Below are the code and all the weights of a small trained network. Each question names an input and a target symbol and asks about switching units off, where a switched-off unit gives its printed mean instead of its output.

import numpy as np


def w(rows, s, z=0):
    codes = np.array(rows[::2]) - 128.0
    scale = np.full(codes.shape[1], s)
    scale[-1] = z or s
    return codes * scale


def f(y):
    return y / 2 * (1 + np.tanh(0.7978845608 * (y + 0.044715 * y**3)))


def softmax(a):
    e = np.exp(a - a.max(-1, keepdims=True))
    return e / e.sum(-1, keepdims=True)


def log_softmax(a):
    a = a - a.max(-1, keepdims=True)
    return a - np.log(np.exp(a).sum(-1, keepdims=True))


def net(x, mask):
    ids = ['αβγδεζηθμπστψω'.index(c) for c in x.split()]
    T = len(ids)
    res = E[ids] + P[:T]
    q, k, v = (res @ M[0].T for M in (Q, K, V))
    z = softmax(np.where(np.tri(T) > 0, q @ k.T / 3**0.5, -1e9)) @ v
    res = res + np.where(mask[0], z, O[0][:, -1]) @ O[0][:, :-1]
    y = f(res @ A[0][:, :-1].T + A[0][:, -1])
    res = res + np.where(mask[1:9], y, B[0][:, -1]) @ B[0][:, :-1]
    return log_softmax(res[-1] @ U[:, :-1].T + U[:, -1])


Q, K, V, O, A, B = {}, {}, {}, {}, {}, {}
E = w([
[117,153,197,135,168],'α',
[119,155,107,64,121],'β',
[200,113,98,70,139],'γ',
[175,34,100,139,135],'δ',
[115,100,164,81,155],'ε',
[80,98,147,203,164],'ζ',
[184,94,197,157,62],'η',
[53,94,100,153,100],'θ',
[77,175,130,98,214],'μ',
[186,155,185,96,170],'π',
[157,116,117,142,237],'σ',
[91,100,148,138,7],'τ',
[107,162,121,158,125],'ψ',
[127,77,33,106,133],'ω',
],0.016)
P = w([
[45,103,195,71,104],'0',
[111,181,100,192,111],'1',
[108,52,161,72,147],'2',
[111,172,102,183,113],'3',
[127,27,142,75,158],'4',
[113,161,103,178,111],'5',
[135,9,129,80,181],'6',
],0.011)
Q[0] = w([
[42,103,120,143,6],'h0',
[203,210,181,72,82],'h0',
[33,182,162,163,175],'h0',
],0.012)
K[0] = w([
[65,79,133,132,29],'h0',
[177,182,208,48,83],'h0',
[1,149,186,140,206],'h0',
],0.011)
V[0] = w([
[129,3,141,83,164],'h0',
[156,93,87,131,162],'h0',
[139,153,128,162,106],'h0',
],0.0063)
O[0] = w([
[105,169,220,43,2,255],'h0',
[62,198,189,132,165,148],'h0',
[116,107,110,173,142,90],'h0',
],0.0057,0.0036)
A[0] = w([
[126,220,142,160,162,124],'n0',
[131,75,88,216,66,156],'n1',
[169,190,142,248,93,138],'n2',
[206,205,37,104,174,157],'n3',
[78,154,153,162,143,254],'n4',
[44,168,62,199,222,117],'n5',
[86,191,43,157,97,107],'n6',
[120,101,83,113,110,211],'n7',
],0.012,0.0082)
B[0] = w([
[103,166,143,185,4,154],'n0',
[122,137,96,114,236,194],'n1',
[11,89,155,208,147,182],'n2',
[153,242,151,152,207,159],'n3',
[159,98,138,51,70,255],'n4',
[221,81,107,160,90,196],'n5',
[83,196,24,97,78,155],'n6',
[175,131,167,106,166,208],'n7',
],0.012,0.0074)
U = w([
[85,115,182,160,17,45],'α',
[98,236,104,60,84,76],'β',
[148,218,159,119,207,78],'γ',
[212,54,156,98,253,132],'δ',
[165,90,178,14,70,210],'ε',
[137,49,98,174,89,60],'ζ',
[72,104,197,189,168,65],'η',
[135,86,15,88,81,42],'θ',
[188,152,88,88,28,2],'μ',
[85,215,207,168,130,134],'π',
[199,138,146,184,132,123],'σ',
[52,149,80,123,162,128],'τ',
[57,163,91,139,54,103],'ψ',
[177,167,53,87,163,40],'ω',
],0.0078,0.0066)

Each question gives the input, a string of symbols that net reads in full, and the target symbol t.
The units are the heads (3 rows each of Q, K, V and O) and the neurons (one row each of A and B). Each row of codes is followed by its name. A weight is (code - 128) times the scale printed after its matrix; where a second scale follows, it is the last column's (O, A, B and U).
mask holds one flag per unit, heads first, then neurons. A switched-off unit (its flag False) gives its mean, the last column of its rows in O or B, instead of its output. The means were averaged over made-up inputs and are rounded, as every weight is.
A unit's drop is (log p(t) with every unit on - log p(t) with that unit switched off) / (log p(t) with every unit on - log p(t) with every unit switched off).
The circuit of an input: a set's keep is (log p(t) with only the set's units on - log p(t) with every unit switched off) / (log p(t) with every unit on - log p(t) with every unit switched off). Starting from all 9 units, units are removed one at a time, each time the one whose removal leaves the highest keep (on an exact tie, the one counted first), for as long as the keep stays at least 0.8.
circuit, biggest first: the units of the circuit, biggest drop first
most important unit: the unit with the biggest drop
top k neurons: the k neurons with the biggest drops, biggest first
drop when u is switched off: that unit's drop, to one decimal
input η δ τ σ η β, target β: top 2 neurons	n6, n5
input γ θ ε ε ω σ θ, target δ: circuit, biggest first	n7, n1
input ε π μ π β γ, target γ: circuit, biggest first	n3, h0
input ζ μ α σ μ β, target β: top neuron	n6
input σ τ ε β σ σ τ, target δ: circuit, biggest first	n1, h0, n7
input π σ ε γ ω δ, target δ: top 3 neurons	n1, n0, n6
input τ γ ω μ π η η, target δ: top 4 neurons	n4, n1, n0, n6
input ζ ω ψ δ, target δ: circuit, biggest first	n1, n0
input μ η ω δ π τ, target τ: circuit, biggest first	n1, h0, n2
input η τ τ σ γ π ζ, target ε: top 4 neurons	n4, n2, n1, n3
input τ π μ θ τ, target δ: circuit, biggest first	n1, h0, n4, n7
input ψ ζ ψ β β, target δ: circuit, biggest first	n4, n0
input δ β ψ μ σ σ, target σ: top 4 neurons	n5, n3, n0, n6
input ε β β π, target π: top 3 neurons	n3, n0, n2
input π ζ ζ ψ, target ψ: most important unit	n6
input β τ η θ θ, target δ: top 4 neurons	n1, n7, n6, n0
input γ τ σ ε μ, target ε: drop when n3 is switched off	0.1
input η ψ ε π τ β β, target δ: drop when n1 is switched off	-0.3
input δ π ω π ζ α, target α: drop when n0 is switched off	0.3
